Below are the code and all the weights of a small trained network. Each question names an input and a class and asks about switching units off, where a switched-off unit gives its printed mean instead of its output.

import numpy as np


def w(rows, s, z=0):
    codes = np.array(rows[::2]) - 128.0
    scale = np.full(codes.shape[1], s)
    scale[-1] = z or s
    return codes * scale


def f(y):
    return np.maximum(y, 0)


def log_softmax(a):
    a = a - a.max(-1, keepdims=True)
    return a - np.log(np.exp(a).sum(-1, keepdims=True))


def net(x, mask):
    res = np.array(x, float).reshape(1, 4) / 4 @ E
    y = f(res @ A[0][:, :-1].T + A[0][:, -1])
    res = res + np.where(mask, y, B[0][:, -1]) @ B[0][:, :-1]
    return log_softmax(res[-1] @ U[:, :-1].T + U[:, -1])


A, B = {}, {}
E = w([
[124,213,97,114,20,164,2],'x0',
[112,80,145,16,79,157,156],'x1',
[12,134,173,91,154,116,89],'x2',
[247,135,217,63,134,53,117],'x3',
],0.0071)
A[0] = w([
[146,88,136,109,144,145,198,169],'N0',
[157,169,162,112,120,86,71,196],'N1',
[103,145,159,91,150,116,107,164],'N2',
[121,147,147,103,101,120,63,253],'N3',
[8,109,121,128,129,167,116,226],'N4',
[118,152,69,193,102,157,113,179],'N5',
[89,143,87,157,115,165,91,229],'N6',
[179,147,148,141,175,72,129,239],'N7',
[122,133,69,180,101,156,112,169],'N8',
[74,124,137,101,141,140,128,152],'N9',
[124,156,77,185,111,155,110,184],'N10',
[104,77,129,94,108,168,147,209],'N11',
[161,153,157,92,93,105,93,141],'N12',
[48,124,150,134,141,146,146,152],'N13',
[132,108,138,161,205,95,174,187],'N14',
[146,89,122,85,67,137,146,213],'N15',
[144,144,155,111,96,117,78,148],'N16',
[84,145,147,124,112,149,57,185],'N17',
[111,127,150,175,206,98,185,175],'N18',
],0.012,0.0038)
B[0] = w([
[171,125,125,96,154,150,221,228],'N0',
[156,114,184,150,61,89,93,224],'N1',
[93,128,178,88,94,74,134,180],'N2',
[114,152,196,142,61,106,69,228],'N3',
[2,175,102,78,184,122,105,254],'N4',
[138,179,67,197,153,198,86,225],'N5',
[82,191,111,148,159,169,83,226],'N6',
[174,86,191,190,102,100,164,242],'N7',
[147,185,59,189,148,200,88,211],'N8',
[53,151,151,61,140,98,144,178],'N9',
[144,181,95,205,139,195,94,217],'N10',
[144,178,116,59,145,131,149,201],'N11',
[195,127,182,121,71,111,84,211],'N12',
[63,104,109,79,180,103,105,201],'N13',
[128,26,118,180,220,104,168,252],'N14',
[211,183,173,65,105,200,140,217],'N15',
[156,137,153,124,91,111,75,198],'N16',
[76,196,180,131,101,131,114,212],'N17',
[95,32,113,162,203,122,137,251],'N18',
],0.0077,0.0082)
U = w([
[138,223,37,189,114,254,62,166],'0',
[217,122,179,121,5,65,54,156],'1',
[145,134,31,134,85,63,127,39],'2',
[51,190,155,75,97,74,92,122],'3',
[77,71,60,185,177,153,90,3],'4',
[206,160,134,36,114,219,240,176],'5',
[86,75,60,44,163,72,184,100],'6',
[178,21,130,250,156,76,235,190],'7',
],0.007,0.0026)

Each question gives the input, the list of numbers given to net, and the class t.
The units are the neurons (one row each of A and B). Each row of codes is followed by its name. A weight is (code - 128) times the scale printed after its matrix; where a second scale follows, it is the last column's (A, B and U).
mask holds one flag per neuron, in row order. A switched-off neuron (its flag False) gives its mean, the last column of its row in B, instead of its output. The means were averaged over made-up inputs and are rounded, as every weight is.
A unit's drop is (log p(t) with every unit on - log p(t) with that unit switched off) / (log p(t) with every unit on - log p(t) with every unit switched off).
The circuit of an input: a set's keep is (log p(t) with only the set's units on - log p(t) with every unit switched off) / (log p(t) with every unit on - log p(t) with every unit switched off). Starting from the 12 units with the biggest drops (on a tie, the unit counted first), units are removed one at a time, each time the one whose removal leaves the highest keep (on an exact tie, the one counted first), for as long as the keep stays at least 0.8.
circuit, biggest first: the units of the circuit, biggest drop first
k most important neurons: the k neurons with the biggest drops, biggest first
drop when u is switched off: that unit's drop, to one decimal
input [-2,7,0,-8], class 6: circuit, biggest first	[N13, N11]
input [1,-4,-7,3], class 7: circuit, biggest first	[N7]
input [5,6,4,-4], class 3: circuit, biggest first	[N4, N9]
input [-3,3,-3,7], class 7: 2 most important neurons	[N7, N3]
input [6,-3,5,2], class 1: circuit, biggest first	[N1, N3]
input [7,3,5,-2], class 3: circuit, biggest first	[N4, N17]
input [2,8,-4,-3], class 5: circuit, biggest first	[N15, N11]
input [6,-8,-8,5], class 1: 3 most important neurons	[N1, N7, N12]
input [-6,8,-6,-7], class 5: 3 most important neurons	[N15, N0, N11]
input [2,5,3,-6], class 3: 4 most important neurons	[N4, N9, N13, N17]
input [1,-4,6,4], class 1: drop when N4 is switched off	0.1
input [0,-5,4,2], class 7: drop when N4 is switched off	0.2
input [7,0,8,-4], class 3: drop when N9 is switched off	0.7
input [-3,-1,2,8], class 7: most important neuron	[N14]
